Here is a tiny trained network, its code and every weight. The questions are about switching its units off for an input and a target symbol, where a switched-off unit gives its printed mean instead of its output.

import numpy as np


def w(rows, s, z=0):
    codes = np.array(rows[::2]) - 128.0
    scale = np.full(codes.shape[1], s)
    scale[-1] = z or s
    return codes * scale


def norm(h):
    return h / np.sqrt((h * h).mean(-1, keepdims=True) + 1e-5)


def f(y):
    return np.maximum(y, 0)


def softmax(a):
    e = np.exp(a - a.max(-1, keepdims=True))
    return e / e.sum(-1, keepdims=True)


def log_softmax(a):
    a = a - a.max(-1, keepdims=True)
    return a - np.log(np.exp(a).sum(-1, keepdims=True))


def net(x, mask):
    ids = ['βγδεζηλμξστφω'.index(c) for c in x.split()]
    T = len(ids)
    res = E[ids] + P[:T]
    r = norm(res)
    for j in range(2):
        rows = slice(3 * j, 3 * j + 3)
        q, k, v = (r @ M[0][rows].T for M in (Q, K, V))
        z = softmax(np.where(np.tri(T) > 0, q @ k.T / 3**0.5, -1e9)) @ v
        o = O[0][rows]
        res = res + np.where(mask[j], z, o[:, -1]) @ o[:, :-1]
    y = f(norm(res) @ A[0][:, :-1].T + A[0][:, -1])
    res = res + np.where(mask[2:14], y, B[0][:, -1]) @ B[0][:, :-1]
    return log_softmax(norm(res)[-1] @ U[:, :-1].T + U[:, -1])


Q, K, V, O, A, B = {}, {}, {}, {}, {}, {}
E = w([
[121,92,129,179],'β',
[126,58,71,138],'γ',
[109,101,112,172],'δ',
[120,96,123,184],'ε',
[155,68,220,1],'ζ',
[183,150,118,129],'η',
[90,114,79,128],'λ',
[113,93,110,182],'μ',
[125,93,123,185],'ξ',
[113,102,119,173],'σ',
[108,101,113,168],'τ',
[91,111,57,101],'φ',
[97,68,114,196],'ω',
],0.0041)
P = w([
[89,74,78,246],'0',
[87,78,111,194],'1',
[90,86,127,172],'2',
[98,105,134,157],'3',
[106,111,142,147],'4',
[116,121,149,138],'5',
[124,125,150,126],'6',
[131,132,155,121],'7',
[138,136,160,117],'8',
[142,139,160,112],'9',
[147,145,163,108],'10',
],0.0011)
Q[0] = w([
[226,144,155,133],'h0',
[51,96,80,113],'h0',
[174,216,182,99],'h0',
[206,232,156,31],'h1',
[130,119,80,109],'h1',
[163,246,167,1],'h1',
],0.0047)
K[0] = w([
[109,169,47,251],'h0',
[149,85,160,46],'h0',
[39,174,38,187],'h0',
[182,175,36,216],'h1',
[70,18,65,152],'h1',
[160,245,36,253],'h1',
],0.0038)
V[0] = w([
[60,190,154,196],'h0',
[109,55,187,112],'h0',
[201,148,166,119],'h0',
[104,130,129,22],'h1',
[4,84,21,207],'h1',
[25,224,160,160],'h1',
],0.0023)
O[0] = w([
[175,26,53,141,122],'h0',
[134,217,85,41,142],'h0',
[46,159,41,123,88],'h0',
[201,127,132,163,82],'h1',
[2,170,167,176,254],'h1',
[83,47,7,171,82],'h1',
],0.0023,0.0031)
A[0] = w([
[112,111,192,207,237],'n0',
[89,71,158,182,111],'n1',
[38,147,117,128,140],'n2',
[193,117,75,76,134],'n3',
[68,231,137,139,99],'n4',
[254,123,117,97,105],'n5',
[150,192,178,149,187],'n6',
[74,81,56,83,148],'n7',
[163,115,69,163,97],'n8',
[125,209,142,158,184],'n9',
[132,182,26,150,27],'n10',
[152,181,145,33,249],'n11',
],0.0035,0.0012)
B[0] = w([
[108,141,92,70,253],'n0',
[185,192,125,57,229],'n1',
[220,222,208,122,206],'n2',
[161,152,242,132,138],'n3',
[75,48,127,223,157],'n4',
[46,234,220,139,152],'n5',
[117,133,95,192,161],'n6',
[151,175,182,170,189],'n7',
[59,95,99,135,143],'n8',
[111,36,84,158,159],'n9',
[95,2,79,127,135],'n10',
[116,49,70,20,156],'n11',
],0.0027,0.0034)
U = w([
[43,133,120,239,227],'β',
[119,218,244,81,208],'γ',
[147,140,59,72,72],'δ',
[213,130,105,181,30],'ε',
[125,41,179,10,129],'ζ',
[165,158,57,96,58],'η',
[200,2,194,177,110],'λ',
[154,109,65,113,65],'μ',
[207,135,85,165,39],'ξ',
[138,53,84,122,73],'σ',
[242,153,124,122,107],'τ',
[81,140,78,51,1],'φ',
[148,133,68,86,51],'ω',
],0.0093,0.004)

Each question gives the input, a string of symbols that net reads in full, and the target symbol t.
The units are the heads (3 rows each of Q, K, V and O) and the neurons (one row each of A and B). Each row of codes is followed by its name. A weight is (code - 128) times the scale printed after its matrix; where a second scale follows, it is the last column's (O, A, B and U).
mask holds one flag per unit, heads first, then neurons. A switched-off unit (its flag False) gives its mean, the last column of its rows in O or B, instead of its output. The means were averaged over made-up inputs and are rounded, as every weight is.
A unit's drop is (log p(t) with every unit on - log p(t) with that unit switched off) / (log p(t) with every unit on - log p(t) with every unit switched off).
The circuit of an input: a set's keep is (log p(t) with only the set's units on - log p(t) with every unit switched off) / (log p(t) with every unit on - log p(t) with every unit switched off). Starting from the 12 units with the biggest drops (on a tie, the unit counted first), units are removed one at a time, each time the one whose removal leaves the highest keep (on an exact tie, the one counted first), for as long as the keep stays at least 0.8.
circuit, biggest first: the units of the circuit, biggest drop first
most important unit: the unit with the biggest drop
k most important neurons: the k neurons with the biggest drops, biggest first
heads that matter: for each layer, one digit per head in row order, 1 if its drop is at least 0.15 and else 0, layers parted by /
drop of u: that unit's drop, to one decimal
input β η β, target γ: circuit, biggest first => [n1; n4]
input η ε φ, target β: circuit, biggest first => [n0; n1; n7]
input β σ μ β ω μ β φ, target β: heads that matter => 01
input ξ η λ λ δ ζ β λ β η γ, target λ: 3 most important neurons => [n0; n7; n3]
input γ γ η ε γ β γ ζ γ μ β, target τ: heads that matter => 01
input γ φ σ γ φ τ ξ β μ τ λ, target β: heads that matter => 01
input ζ λ λ ξ γ λ λ, target β: heads that matter => 10
input ξ σ β ε γ, target β: circuit, biggest first => [n7; h1]
input μ ξ ζ γ γ, target λ: 2 most important neurons => [n0; n2]
input ξ γ η ξ β η γ η γ, target γ: most important unit => n7
input ξ φ γ λ γ, target γ: 2 most important neurons => [n7; n1]
input τ η γ φ λ γ τ λ φ, target γ: drop of n2 => 1.3
input λ δ φ τ γ φ ε ζ τ β, target τ: drop of n9 => 0.1
input σ τ η, target β: drop of n2 => 0.1
input φ γ β φ, target γ: drop of h1 => -0.2
